Here is a tiny trained network, its code and every weight. The questions are about switching its units off for an input and a class, where a switched-off unit gives its printed mean instead of its output.

import numpy as np


def w(rows, s, z=0):
    codes = np.array(rows[::2]) - 128.0
    scale = np.full(codes.shape[1], s)
    scale[-1] = z or s
    return codes * scale


def f(y):
    return np.maximum(y, 0)


def log_softmax(a):
    a = a - a.max(-1, keepdims=True)
    return a - np.log(np.exp(a).sum(-1, keepdims=True))


def net(x, mask):
    res = np.array(x, float).reshape(1, 5) / 4 @ E
    y = f(res @ A[0][:, :-1].T + A[0][:, -1])
    res = res + np.where(mask, y, B[0][:, -1]) @ B[0][:, :-1]
    return log_softmax(res[-1] @ U[:, :-1].T + U[:, -1])


A, B = {}, {}
E = w([
[107,216,119,87,116,110,27,63,128,75],'x0',
[140,26,132,215,141,128,45,86,95,76],'x1',
[160,109,124,91,237,126,99,70,157,211],'x2',
[84,174,137,144,254,156,130,218,77,47],'x3',
[205,212,133,245,130,81,118,131,101,183],'x4',
],0.0069)
A[0] = w([
[110,152,128,130,160,119,108,143,123,107,117],'neuron 0',
[135,121,125,104,231,132,104,78,140,199,58],'neuron 1',
[90,40,123,2,134,132,142,139,130,53,23],'neuron 2',
[134,137,131,137,189,144,133,159,123,95,79],'neuron 3',
[116,139,126,95,119,135,94,106,135,97,61],'neuron 4',
[120,184,130,90,134,133,174,163,126,150,30],'neuron 5',
[137,114,123,113,53,127,104,79,131,163,53],'neuron 6',
[125,125,127,138,96,123,129,143,128,92,19],'neuron 7',
[123,235,124,100,126,119,37,69,129,76,4],'neuron 8',
[145,102,125,114,44,125,127,74,134,183,56],'neuron 9',
[127,91,129,156,139,113,99,117,118,110,66],'neuron 10',
[110,157,135,167,23,124,149,187,116,41,15],'neuron 11',
[150,202,121,227,135,104,138,138,128,157,56],'neuron 12',
[131,195,120,70,126,133,171,140,120,160,54],'neuron 13',
[126,116,125,144,107,126,125,139,125,100,45],'neuron 14',
[114,157,130,144,195,131,131,175,117,57,77],'neuron 15',
[140,177,117,184,132,144,122,113,106,153,68],'neuron 16',
[143,167,139,171,132,123,113,136,118,152,80],'neuron 17',
[139,111,140,95,204,108,104,105,128,173,66],'neuron 18',
[115,202,125,75,119,115,172,159,132,162,54],'neuron 19',
[112,125,126,119,154,122,124,138,129,105,94],'neuron 20',
[130,131,131,124,172,126,127,140,125,117,84],'neuron 21',
[134,51,127,170,156,130,224,190,131,172,41],'neuron 22',
[127,42,123,215,158,129,54,101,104,76,24],'neuron 23',
[143,140,132,157,132,106,109,130,125,135,56],'neuron 24',
[118,151,120,132,195,138,126,168,106,90,85],'neuron 25',
],0.015,0.0028)
B[0] = w([
[124,120,132,133,92,102,136,118,129,143,170],'neuron 0',
[125,221,79,131,95,150,163,138,83,69,218],'neuron 1',
[139,190,152,139,203,173,80,127,133,243,254],'neuron 2',
[124,114,125,134,71,103,142,112,146,161,189],'neuron 3',
[132,85,135,125,151,132,131,147,89,142,170],'neuron 4',
[137,104,145,130,147,130,116,123,188,68,185],'neuron 5',
[121,115,137,132,61,83,149,122,150,165,208],'neuron 6',
[126,160,105,120,129,145,135,128,123,110,154],'neuron 7',
[129,6,130,134,158,117,138,167,24,120,238],'neuron 8',
[102,124,135,129,57,80,141,110,178,168,228],'neuron 9',
[133,117,141,116,142,136,122,132,167,91,167],'neuron 10',
[135,228,67,123,110,147,167,125,62,60,236],'neuron 11',
[127,172,147,118,181,172,90,124,139,219,220],'neuron 12',
[139,102,145,141,148,140,109,116,184,63,194],'neuron 13',
[137,151,118,130,132,131,137,129,140,105,148],'neuron 14',
[116,124,130,125,48,80,146,106,161,173,221],'neuron 15',
[110,146,140,119,160,161,118,132,138,182,179],'neuron 16',
[128,154,136,121,159,139,105,125,129,177,175],'neuron 17',
[133,195,96,123,108,139,149,125,90,82,191],'neuron 18',
[138,104,140,134,158,133,111,125,200,56,204],'neuron 19',
[112,118,129,118,108,122,126,119,141,149,157],'neuron 20',
[126,132,117,129,100,107,142,130,139,149,161],'neuron 21',
[122,14,128,123,148,107,121,155,13,119,232],'neuron 22',
[143,100,154,128,175,140,113,127,229,30,239],'neuron 23',
[135,137,135,122,145,139,110,120,137,162,155],'neuron 24',
[120,122,134,128,61,93,141,109,161,168,206],'neuron 25',
],0.024,0.012)
U = w([
[109,119,132,133,41,52,165,87,147,178,106],'0',
[176,105,153,139,187,145,110,117,199,32,122],'1',
[144,183,144,123,208,186,81,124,96,226,2],'2',
[150,222,32,121,114,156,196,134,43,67,210],'3',
[139,25,126,131,165,103,141,185,2,129,226],'4',
],0.0074,0.00078)

Each question gives the input, the list of numbers given to net, and the class t.
The units are the neurons (one row each of A and B). Each row of codes is followed by its name. A weight is (code - 128) times the scale printed after its matrix; where a second scale follows, it is the last column's (A, B and U).
mask holds one flag per neuron, in row order. A switched-off neuron (its flag False) gives its mean, the last column of its row in B, instead of its output. The means were averaged over made-up inputs and are rounded, as every weight is.
A unit's drop is (log p(t) with every unit on - log p(t) with that unit switched off) / (log p(t) with every unit on - log p(t) with every unit switched off).
The circuit of an input: a set's keep is (log p(t) with only the set's units on - log p(t) with every unit switched off) / (log p(t) with every unit on - log p(t) with every unit switched off). Starting from the 12 units with the biggest drops (on a tie, the unit counted first), units are removed one at a time, each time the one whose removal leaves the highest keep (on an exact tie, the one counted first), for as long as the keep stays at least 0.8.
units of the circuit, in order: the units of the circuit, biggest drop first
top k neurons: the k neurons with the biggest drops, biggest first
drop when u is switched off: that unit's drop, to one decimal
input [-7,4,-6,-2,5], class 4: units of the circuit, in order : neuron 22
input [3,5,2,5,1], class 0: top 3 neurons : neuron 15; neuron 25; neuron 19
input [-3,8,-3,8,3], class 0: top 3 neurons : neuron 15; neuron 25; neuron 3
input [8,-2,3,-3,-7], class 4: top 3 neurons : neuron 8; neuron 12; neuron 4
input [-7,-7,-8,-7,-3], class 3: top 3 neurons : neuron 11; neuron 23; neuron 8
input [7,-4,5,-1,-5], class 4: top 2 neurons : neuron 8; neuron 11
input [6,5,-1,-3,7], class 2: top 4 neurons : neuron 12; neuron 22; neuron 16; neuron 17
input [7,-5,5,8,-1], class 0: top 2 neurons : neuron 15; neuron 25
input [4,-6,-1,6,2], class 0: top 4 neurons : neuron 15; neuron 23; neuron 25; neuron 3
input [-4,-4,5,1,-5], class 2: top 3 neurons : neuron 2; neuron 11; neuron 23
input [-8,-4,8,-6,6], class 3: top 3 neurons : neuron 1; neuron 8; neuron 18
input [-7,-8,-8,8,-2], class 0: top 3 neurons : neuron 15; neuron 25; neuron 23
input [-7,-4,-7,2,-3], class 3: top 2 neurons : neuron 11; neuron 8
input [5,-2,-5,-1,7], class 2: units of the circuit, in order : neuron 12
input [-3,-8,4,-3,-8], class 1: drop when neuron 12 is switched off : 0.6
input [-1,-3,8,6,6], class 3: drop when neuron 2 is switched off : 0.6
input [8,-6,-2,-6,2], class 4: drop when neuron 8 is switched off : 2.1
